Below are the code and all the weights of a small trained network. Each question names an input and a class and asks about switching units off, where a switched-off unit gives its printed mean instead of its output.

import numpy as np


def w(rows, s, z=0):
    codes = np.array(rows[::2]) - 128.0
    scale = np.full(codes.shape[1], s)
    scale[-1] = z or s
    return codes * scale


def f(y):
    return y / 2 * (1 + np.tanh(0.7978845608 * (y + 0.044715 * y**3)))


def log_softmax(a):
    a = a - a.max(-1, keepdims=True)
    return a - np.log(np.exp(a).sum(-1, keepdims=True))


def net(x, mask):
    res = np.array(x, float).reshape(1, 4) / 4 @ E
    y = f(res @ A[0][:, :-1].T + A[0][:, -1])
    res = res + np.where(mask, y, B[0][:, -1]) @ B[0][:, :-1]
    return log_softmax(res[-1] @ U[:, :-1].T + U[:, -1])


A, B = {}, {}
E = w([
[140,83,115,168,92,180,145],'x0',
[55,217,114,183,93,87,127],'x1',
[94,153,116,143,146,153,165],'x2',
[217,100,2,56,157,113,81],'x3',
],0.009)
A[0] = w([
[135,90,199,151,135,198,159,5],'N0',
[233,94,51,142,50,173,102,50],'N1',
[234,100,53,105,110,248,203,156],'N2',
[125,75,100,255,75,174,69,150],'N3',
[98,117,103,182,38,159,128,113],'N4',
[84,117,28,210,67,158,96,2],'N5',
[140,189,32,40,158,80,78,118],'N6',
],0.0073,0.0031)
B[0] = w([
[205,40,14,144,186,203,136,164],'N0',
[56,237,116,61,100,149,128,211],'N1',
[45,207,146,38,129,124,20,244],'N2',
[191,83,8,121,143,199,85,189],'N3',
[17,136,121,158,217,144,211,178],'N4',
[142,43,37,169,254,188,191,156],'N5',
[234,13,170,154,153,126,199,253],'N6',
],0.007,0.0054)
U = w([
[165,166,138,123,129,111,170,255],'0',
[206,81,77,62,179,208,87,27],'1',
[87,253,149,32,56,115,97,64],'2',
],0.0063,0.0031)

Each question gives the input, the list of numbers given to net, and the class t.
The units are the neurons (one row each of A and B). Each row of codes is followed by its name. A weight is (code - 128) times the scale printed after its matrix; where a second scale follows, it is the last column's (A, B and U).
mask holds one flag per neuron, in row order. A switched-off neuron (its flag False) gives its mean, the last column of its row in B, instead of its output. The means were averaged over made-up inputs and are rounded, as every weight is.
A unit's drop is (log p(t) with every unit on - log p(t) with that unit switched off) / (log p(t) with every unit on - log p(t) with every unit switched off).
The circuit of an input: a set's keep is (log p(t) with only the set's units on - log p(t) with every unit switched off) / (log p(t) with every unit on - log p(t) with every unit switched off). Starting from all 7 units, units are removed one at a time, each time the one whose removal leaves the highest keep (on an exact tie, the one counted first), for as long as the keep stays at least 0.8.
circuit, biggest first: the units of the circuit, biggest drop first
most important unit: the unit with the biggest drop
top k neurons: the k neurons with the biggest drops, biggest first
drop of u: that unit's drop, to one decimal
input [8,-3,6,6], class 2: circuit, biggest first : [N2, N1]
input [8,8,-4,2], class 1: circuit, biggest first : [N3]
input [6,0,-2,-8], class 1: circuit, biggest first : [N0, N3]
input [2,0,4,2], class 2: top 2 neurons : [N6, N0]
input [7,-1,-6,5], class 2: circuit, biggest first : [N1, N2]
input [4,-1,2,-7], class 1: top 3 neurons : [N0, N3, N1]
input [6,-1,-1,4], class 2: circuit, biggest first : [N2, N1]
input [3,-3,-3,-7], class 1: top 2 neurons : [N0, N3]
input [4,-7,-8,6], class 2: circuit, biggest first : [N1, N2]
input [2,-2,-8,6], class 2: top 2 neurons : [N1, N2]
input [4,-2,5,-8], class 1: drop of N0 : 0.8
input [6,-5,-3,3], class 2: drop of N1 : 0.2
input [4,-6,-6,3], class 2: drop of N2 : 0.2
input [4,-8,8,2], class 2: most important unit : N2
